Below is a small trained network, with its code and all its weights. Each question gives an input and a class and asks what happens when units are switched off, that is, made to give their printed mean instead of their output.

import numpy as np


def w(rows, s, z=0):
    codes = np.array(rows[::2]) - 128.0
    scale = np.full(codes.shape[1], s)
    scale[-1] = z or s
    return codes * scale


def norm(h):
    return h / np.sqrt((h * h).mean(-1, keepdims=True) + 1e-5)


def f(y):
    return y / 2 * (1 + np.tanh(0.7978845608 * (y + 0.044715 * y**3)))


def log_softmax(a):
    a = a - a.max(-1, keepdims=True)
    return a - np.log(np.exp(a).sum(-1, keepdims=True))


def net(x, mask):
    res = np.array(x, float).reshape(1, 7) / 4 @ E
    u = 0
    for l in range(2):
        y = f(norm(res) @ A[l][:, :-1].T + A[l][:, -1])
        res = res + np.where(mask[u : u + 8], y, B[l][:, -1]) @ B[l][:, :-1]
        u += 8
    return log_softmax(norm(res)[-1] @ U[:, :-1].T + U[:, -1])


A, B = {}, {}
E = w([
[225,173,144],'x0',
[195,63,118],'x1',
[23,212,248],'x2',
[71,91,189],'x3',
[146,62,240],'x4',
[137,143,233],'x5',
[226,206,160],'x6',
],0.0017)
A[0] = w([
[127,77,161,86],'0.n0',
[161,103,60,57],'0.n1',
[177,177,143,2],'0.n2',
[147,180,160,20],'0.n3',
[3,113,125,49],'0.n4',
[120,153,97,141],'0.n5',
[90,151,192,64],'0.n6',
[196,182,160,96],'0.n7',
],0.0057,0.00093)
B[0] = w([
[248,165,208,145],'0.n0',
[142,132,25,161],'0.n1',
[65,215,188,136],'0.n2',
[173,213,150,138],'0.n3',
[3,73,152,246],'0.n4',
[185,132,97,141],'0.n5',
[178,99,31,191],'0.n6',
[81,225,167,203],'0.n7',
],0.0021,0.0013)
A[1] = w([
[186,99,190,129],'1.n0',
[103,253,131,242],'1.n1',
[202,121,119,130],'1.n2',
[162,112,160,138],'1.n3',
[149,137,175,249],'1.n4',
[156,118,157,90],'1.n5',
[71,77,123,8],'1.n6',
[15,55,126,173],'1.n7',
],0.0064,0.0015)
B[1] = w([
[46,41,176,173],'1.n0',
[229,143,180,255],'1.n1',
[57,100,84,159],'1.n2',
[72,96,136,146],'1.n3',
[137,73,141,195],'1.n4',
[89,108,160,128],'1.n5',
[99,166,160,135],'1.n6',
[55,254,115,250],'1.n7',
],0.0051,0.0025)
U = w([
[238,199,148,171],'0',
[34,171,143,151],'1',
[187,115,220,178],'2',
[194,75,10,251],'3',
[117,113,126,23],'4',
[111,168,120,2],'5',
[119,3,163,127],'6',
[66,195,76,89],'7',
],0.012,0.0031)

Each question gives the input, the list of numbers given to net, and the class t.
The units are the neurons (one row each of A and B). Each row of codes is followed by its name. A weight is (code - 128) times the scale printed after its matrix; where a second scale follows, it is the last column's (A, B and U).
mask holds one flag per neuron, layer by layer. A switched-off neuron (its flag False) gives its mean, the last column of its row in B, instead of its output. The means were averaged over made-up inputs and are rounded, as every weight is.
A unit's drop is (log p(t) with every unit on - log p(t) with that unit switched off) / (log p(t) with every unit on - log p(t) with every unit switched off).
The circuit of an input: a set's keep is (log p(t) with only the set's units on - log p(t) with every unit switched off) / (log p(t) with every unit on - log p(t) with every unit switched off). Starting from the 12 units with the biggest drops (on a tie, the unit counted first), units are removed one at a time, each time the one whose removal leaves the highest keep (on an exact tie, the one counted first), for as long as the keep stays at least 0.8.
units of the circuit, in order: the units of the circuit, biggest drop first
top k neurons: the k neurons with the biggest drops, biggest first
top k neurons in layer l: the k neurons of layer l with the biggest drops, biggest first
drop of u: that unit's drop, to one decimal
input [2,-8,-7,6,7,2,7], class 6: top 2 neurons : 1.n0, 1.n7
input [7,-6,1,-4,3,-7,-3], class 0: top 2 neurons : 1.n1, 0.n6
input [-4,3,8,0,-6,-2,5], class 2: units of the circuit, in order : 1.n1
input [4,5,-6,0,4,2,-2], class 6: units of the circuit, in order : 1.n0, 1.n1
input [4,7,-4,-3,5,-1,1], class 6: units of the circuit, in order : 1.n0, 1.n1
input [6,-3,-5,-1,7,-3,4], class 6: units of the circuit, in order : 1.n0, 1.n2
input [7,3,-5,-5,5,2,5], class 6: top 3 neurons in layer 1 : 1.n0, 1.n7, 1.n2
input [2,0,-2,-2,7,3,5], class 6: units of the circuit, in order : 1.n0, 1.n7
input [-2,-7,-5,-4,5,5,-2], class 6: top 2 neurons : 0.n0, 1.n7
input [3,-8,5,-8,1,2,-3], class 0: top 2 neurons in layer 1 : 1.n1, 1.n0
input [-4,3,-4,4,3,-5,-5], class 7: drop of 1.n7 : 0.6
input [1,-2,7,-7,-4,-8,2], class 0: drop of 1.n1 : 0.3
input [6,8,-2,8,7,4,5], class 6: drop of 1.n1 : 0.1
input [4,-1,-3,1,4,2,-2], class 6: top neuron : 1.n7
